Here is a tiny trained network, its code and every weight. The questions are about switching its units off for an input and a class, where a switched-off unit gives its printed mean instead of its output.

import numpy as np


def w(rows, s, z=0):
    codes = np.array(rows[::2]) - 128.0
    scale = np.full(codes.shape[1], s)
    scale[-1] = z or s
    return codes * scale


def norm(h):
    return h / np.sqrt((h * h).mean(-1, keepdims=True) + 1e-5)


def f(y):
    return y / 2 * (1 + np.tanh(0.7978845608 * (y + 0.044715 * y**3)))


def log_softmax(a):
    a = a - a.max(-1, keepdims=True)
    return a - np.log(np.exp(a).sum(-1, keepdims=True))


def net(x, mask):
    res = np.array(x, float).reshape(1, 2) / 4 @ E
    u = 0
    for l in range(2):
        y = f(norm(res) @ A[l][:, :-1].T + A[l][:, -1])
        res = res + np.where(mask[u : u + 3], y, B[l][:, -1]) @ B[l][:, :-1]
        u += 3
    return log_softmax(norm(res)[-1] @ U[:, :-1].T + U[:, -1])


A, B = {}, {}
E = w([
[167,231,137,141,144,161,206,16,107,180],'x0',
[7,249,104,114,169,153,138,44,121,40],'x1',
],0.014)
A[0] = w([
[131,198,193,98,33,203,175,59,112,149,103],'0.n0',
[3,153,85,65,82,106,112,38,205,71,191],'0.n1',
[197,30,143,178,160,143,135,184,119,151,254],'0.n2',
],0.0064,0.0068)
B[0] = w([
[76,163,41,172,232,125,162,39,170,174,191],'0.n0',
[116,200,181,248,182,129,83,28,113,17,245],'0.n1',
[71,205,181,165,173,134,143,87,33,73,254],'0.n2',
],0.011,0.0095)
A[1] = w([
[3,144,110,10,125,143,187,168,80,161,254],'1.n0',
[48,78,74,110,155,98,40,173,163,71,174],'1.n1',
[90,161,125,185,178,120,91,69,142,105,62],'1.n2',
],0.014,0.0062)
B[1] = w([
[156,138,69,2,9,172,60,80,213,167,140],'1.n0',
[146,191,72,138,183,147,209,35,139,218,180],'1.n1',
[160,47,131,61,64,115,118,230,124,172,252],'1.n2',
],0.014,0.018)
U = w([
[67,223,196,239,227,109,96,89,28,61,255],'0',
[121,196,44,111,182,138,230,62,158,225,117],'1',
[133,42,135,42,2,125,50,187,145,153,194],'2',
[198,137,153,132,142,224,123,174,229,106,14],'3',
[171,124,165,142,126,178,148,165,248,105,24],'4',
[159,121,142,148,106,180,171,179,216,99,24],'5',
[181,134,147,145,129,181,140,175,234,108,23],'6',
],0.015,0.0073)

Each question gives the input, the list of numbers given to net, and the class t.
The units are the neurons (one row each of A and B). Each row of codes is followed by its name. A weight is (code - 128) times the scale printed after its matrix; where a second scale follows, it is the last column's (A, B and U).
mask holds one flag per neuron, layer by layer. A switched-off neuron (its flag False) gives its mean, the last column of its row in B, instead of its output. The means were averaged over made-up inputs and are rounded, as every weight is.
A unit's drop is (log p(t) with every unit on - log p(t) with that unit switched off) / (log p(t) with every unit on - log p(t) with every unit switched off).
The circuit of an input: a set's keep is (log p(t) with only the set's units on - log p(t) with every unit switched off) / (log p(t) with every unit on - log p(t) with every unit switched off). Starting from all 6 units, units are removed one at a time, each time the one whose removal leaves the highest keep (on an exact tie, the one counted first), for as long as the keep stays at least 0.8.
units of the circuit, in order: the units of the circuit, biggest drop first
unit that matters most: the unit with the biggest drop
top k neurons: the k neurons with the biggest drops, biggest first
top k neurons in layer l: the k neurons of layer l with the biggest drops, biggest first
drop when u is switched off: that unit's drop, to one decimal
input [1,-6], class 0: units of the circuit, in order	(0.n2)
input [-6,3], class 1: top 2 neurons	(1.n1 0.n2)
input [4,-4], class 0: top 3 neurons	(1.n1 1.n2 1.n0)
input [-7,-7], class 0: top 4 neurons	(1.n2 0.n2 0.n0 1.n0)
input [1,-3], class 2: top 3 neurons	(0.n2 1.n0 0.n1)
input [-7,6], class 1: top 3 neurons	(1.n1 0.n2 1.n2)
input [-6,-1], class 1: top 2 neurons	(1.n1 0.n1)
input [-6,-7], class 0: top 2 neurons	(1.n2 0.n2)
input [0,3], class 2: top 2 neurons	(1.n2 0.n2)
input [3,-3], class 2: top 3 neurons	(1.n1 0.n2 0.n1)
input [-8,-6], class 1: top 3 neurons	(1.n1 0.n1 1.n2)
input [-1,-4], class 0: top 2 neurons	(1.n2 0.n0)
input [-4,-3], class 1: top 2 neurons	(0.n1 1.n2)
input [-1,1], class 2: units of the circuit, in order	(1.n2)
input [-4,-2], class 1: top 2 neurons	(0.n1 1.n1)
input [2,0], class 2: top 2 neurons in layer 1	(1.n1 1.n2)
input [3,-4], class 0: top 2 neurons	(1.n2 1.n1)
input [3,1], class 2: top 2 neurons	(1.n2 1.n1)
input [3,0], class 2: top 2 neurons in layer 1	(1.n1 1.n2)
input [2,-1], class 2: unit that matters most	1.n1
input [-4,3], class 1: top 2 neurons in layer 1	(1.n1 1.n2)
input [2,-8], class 0: drop when 0.n2 is switched off	0.6
input [1,-5], class 0: drop when 1.n2 is switched off	0.7
input [-6,-5], class 1: drop when 1.n2 is switched off	0.3
input [3,-8], class 0: drop when 0.n2 is switched off	0.5
